Below is a small trained network, with its code and all its weights. Each question gives an input and a class and asks what happens when units are switched off, that is, made to give their printed mean instead of their output.

import numpy as np


def w(rows, s, z=0):
    codes = np.array(rows[::2]) - 128.0
    scale = np.full(codes.shape[1], s)
    scale[-1] = z or s
    return codes * scale


def f(y):
    return np.maximum(y, 0)


def log_softmax(a):
    a = a - a.max(-1, keepdims=True)
    return a - np.log(np.exp(a).sum(-1, keepdims=True))


def net(x, mask):
    res = np.array(x, float).reshape(1, 5) / 4 @ E
    y = f(res @ A[0][:, :-1].T + A[0][:, -1])
    res = res + np.where(mask, y, B[0][:, -1]) @ B[0][:, :-1]
    return log_softmax(res[-1] @ U[:, :-1].T + U[:, -1])


A, B = {}, {}
E = w([
[128,128,128,129],'x0',
[41,37,217,150],'x1',
[131,43,26,146],'x2',
[193,127,161,255],'x3',
[246,73,177,50],'x4',
],0.0095)
A[0] = w([
[72,80,164,130,131],'neuron 1',
[160,187,92,154,82],'neuron 2',
[120,97,96,107,135],'neuron 3',
[79,217,103,148,77],'neuron 4',
[72,122,112,3,146],'neuron 5',
[238,64,169,111,104],'neuron 6',
[66,142,102,143,83],'neuron 7',
[98,66,136,126,87],'neuron 8',
[187,252,117,41,195],'neuron 9',
[219,98,192,80,107],'neuron 10',
[157,38,109,126,179],'neuron 11',
[199,158,39,105,101],'neuron 12',
[83,209,180,59,228],'neuron 13',
[138,115,89,137,198],'neuron 14',
[134,169,92,114,68],'neuron 15',
[149,71,91,151,154],'neuron 16',
[119,146,77,32,89],'neuron 17',
[94,110,49,156,133],'neuron 18',
[158,96,18,114,214],'neuron 19',
[152,158,203,122,238],'neuron 20',
[107,105,151,167,81],'neuron 21',
[205,175,96,124,83],'neuron 22',
[66,34,185,71,73],'neuron 23',
[108,85,197,145,109],'neuron 24',
[162,156,50,123,85],'neuron 25',
[216,101,175,231,127],'neuron 26',
[93,156,93,216,121],'neuron 27',
[152,85,99,108,151],'neuron 28',
[172,173,79,71,98],'neuron 29',
[93,39,87,117,169],'neuron 30',
[191,113,163,228,135],'neuron 31',
[125,170,81,139,119],'neuron 32',
[151,167,206,95,253],'neuron 33',
[65,154,135,152,140],'neuron 34',
[140,93,93,164,215],'neuron 35',
[53,136,120,156,59],'neuron 36',
[75,163,93,176,48],'neuron 37',
[163,57,104,132,166],'neuron 38',
[170,66,136,67,145],'neuron 39',
[72,111,107,37,74],'neuron 40',
[163,197,96,144,98],'neuron 41',
[186,94,76,128,169],'neuron 42',
[148,167,103,101,88],'neuron 43',
[97,68,149,150,68],'neuron 44',
[102,95,81,119,208],'neuron 45',
],0.012,0.0051)
B[0] = w([
[119,97,173,155,188],'neuron 1',
[122,91,160,129,165],'neuron 2',
[111,150,153,128,162],'neuron 3',
[99,106,125,84,171],'neuron 4',
[162,117,3,204,234],'neuron 5',
[68,128,86,35,217],'neuron 6',
[101,131,116,71,161],'neuron 7',
[120,114,140,128,167],'neuron 8',
[93,116,146,147,255],'neuron 9',
[79,160,114,41,216],'neuron 10',
[88,177,122,131,196],'neuron 11',
[99,78,147,142,204],'neuron 12',
[38,163,129,161,224],'neuron 13',
[122,183,154,158,166],'neuron 14',
[146,67,154,139,154],'neuron 15',
[127,156,172,116,174],'neuron 16',
[133,115,99,163,204],'neuron 17',
[92,138,154,116,177],'neuron 18',
[92,159,163,144,215],'neuron 19',
[88,158,157,144,204],'neuron 20',
[133,87,114,116,156],'neuron 21',
[101,50,147,141,185],'neuron 22',
[153,62,132,144,215],'neuron 23',
[99,86,147,145,184],'neuron 24',
[124,84,156,129,176],'neuron 25',
[98,98,51,174,218],'neuron 26',
[38,146,85,53,177],'neuron 27',
[92,155,142,123,171],'neuron 28',
[147,105,149,136,196],'neuron 29',
[72,177,174,154,201],'neuron 30',
[131,137,10,162,205],'neuron 31',
[138,103,178,106,160],'neuron 32',
[31,165,147,177,216],'neuron 33',
[76,137,130,83,171],'neuron 34',
[107,168,160,145,177],'neuron 35',
[101,111,133,82,165],'neuron 36',
[87,102,81,33,161],'neuron 37',
[100,155,190,143,184],'neuron 38',
[58,144,102,75,202],'neuron 39',
[168,119,63,174,198],'neuron 40',
[99,86,160,143,173],'neuron 41',
[62,134,123,142,187],'neuron 42',
[117,77,168,124,162],'neuron 43',
[176,76,157,118,169],'neuron 44',
[103,179,154,158,183],'neuron 45',
],0.0072,0.014)
U = w([
[98,146,102,2,97],'0',
[121,141,38,201,116],'1',
[117,37,211,145,110],'2',
[105,184,156,144,246],'3',
[86,243,188,173,72],'4',
[132,219,162,155,160],'5',
[215,126,132,151,112],'6',
[163,167,142,123,94],'7',
],0.012,0.014)

Each question gives the input, the list of numbers given to net, and the class t.
The units are the neurons (one row each of A and B). Each row of codes is followed by its name. A weight is (code - 128) times the scale printed after its matrix; where a second scale follows, it is the last column's (A, B and U).
mask holds one flag per neuron, in row order. A switched-off neuron (its flag False) gives its mean, the last column of its row in B, instead of its output. The means were averaged over made-up inputs and are rounded, as every weight is.
A unit's drop is (log p(t) with every unit on - log p(t) with that unit switched off) / (log p(t) with every unit on - log p(t) with every unit switched off).
The circuit of an input: a set's keep is (log p(t) with only the set's units on - log p(t) with every unit switched off) / (log p(t) with every unit on - log p(t) with every unit switched off). Starting from the 12 units with the biggest drops (on a tie, the unit counted first), units are removed one at a time, each time the one whose removal leaves the highest keep (on an exact tie, the one counted first), for as long as the keep stays at least 0.8.
circuit, biggest first: the units of the circuit, biggest drop first
unit that matters most: the unit with the biggest drop
top k neurons: the k neurons with the biggest drops, biggest first
drop of u: that unit's drop, to one decimal
input [2,-2,0,6,2], class 1: circuit, biggest first	neuron 31
input [-2,-3,-7,1,-7], class 0: top 3 neurons	neuron 37; neuron 4; neuron 27
input [6,-2,6,8,-8], class 0: top 2 neurons	neuron 27; neuron 37
input [-3,3,8,-6,-1], class 4: circuit, biggest first	neuron 30; neuron 45
input [4,2,5,0,-6], class 0: circuit, biggest first	neuron 37; neuron 27
input [-2,-3,1,-4,-1], class 1: circuit, biggest first	neuron 5; neuron 10
input [-5,5,-8,8,-1], class 1: circuit, biggest first	neuron 31; neuron 26
input [-6,4,-1,4,6], class 0: circuit, biggest first	neuron 6; neuron 10
input [1,7,0,-8,5], class 1: top 2 neurons	neuron 5; neuron 40
input [3,-8,0,6,6], class 2: top 2 neurons	neuron 22; neuron 12
input [-7,-3,6,7,7], class 0: top 2 neurons	neuron 6; neuron 10
input [8,-1,6,4,-2], class 3: top 2 neurons	neuron 33; neuron 13
input [-5,8,-3,-3,-6], class 2: top 2 neurons	neuron 1; neuron 23
input [-2,0,-1,7,8], class 0: top 3 neurons	neuron 6; neuron 10; neuron 5
input [3,-3,-3,6,-2], class 1: top 2 neurons	neuron 31; neuron 26
input [-6,-7,8,-2,-2], class 4: unit that matters most	neuron 19
input [-4,-3,6,-7,4], class 1: top 3 neurons	neuron 5; neuron 40; neuron 17
input [2,-8,2,-3,7], class 2: drop of neuron 9	0.2
input [-4,4,8,3,-7], class 4: drop of neuron 45	0.2
input [1,3,5,3,-8], class 0: drop of neuron 27	0.1
input [5,8,-1,8,4], class 1: drop of neuron 26	0.6
input [4,-3,4,-6,5], class 1: top neuron	neuron 5
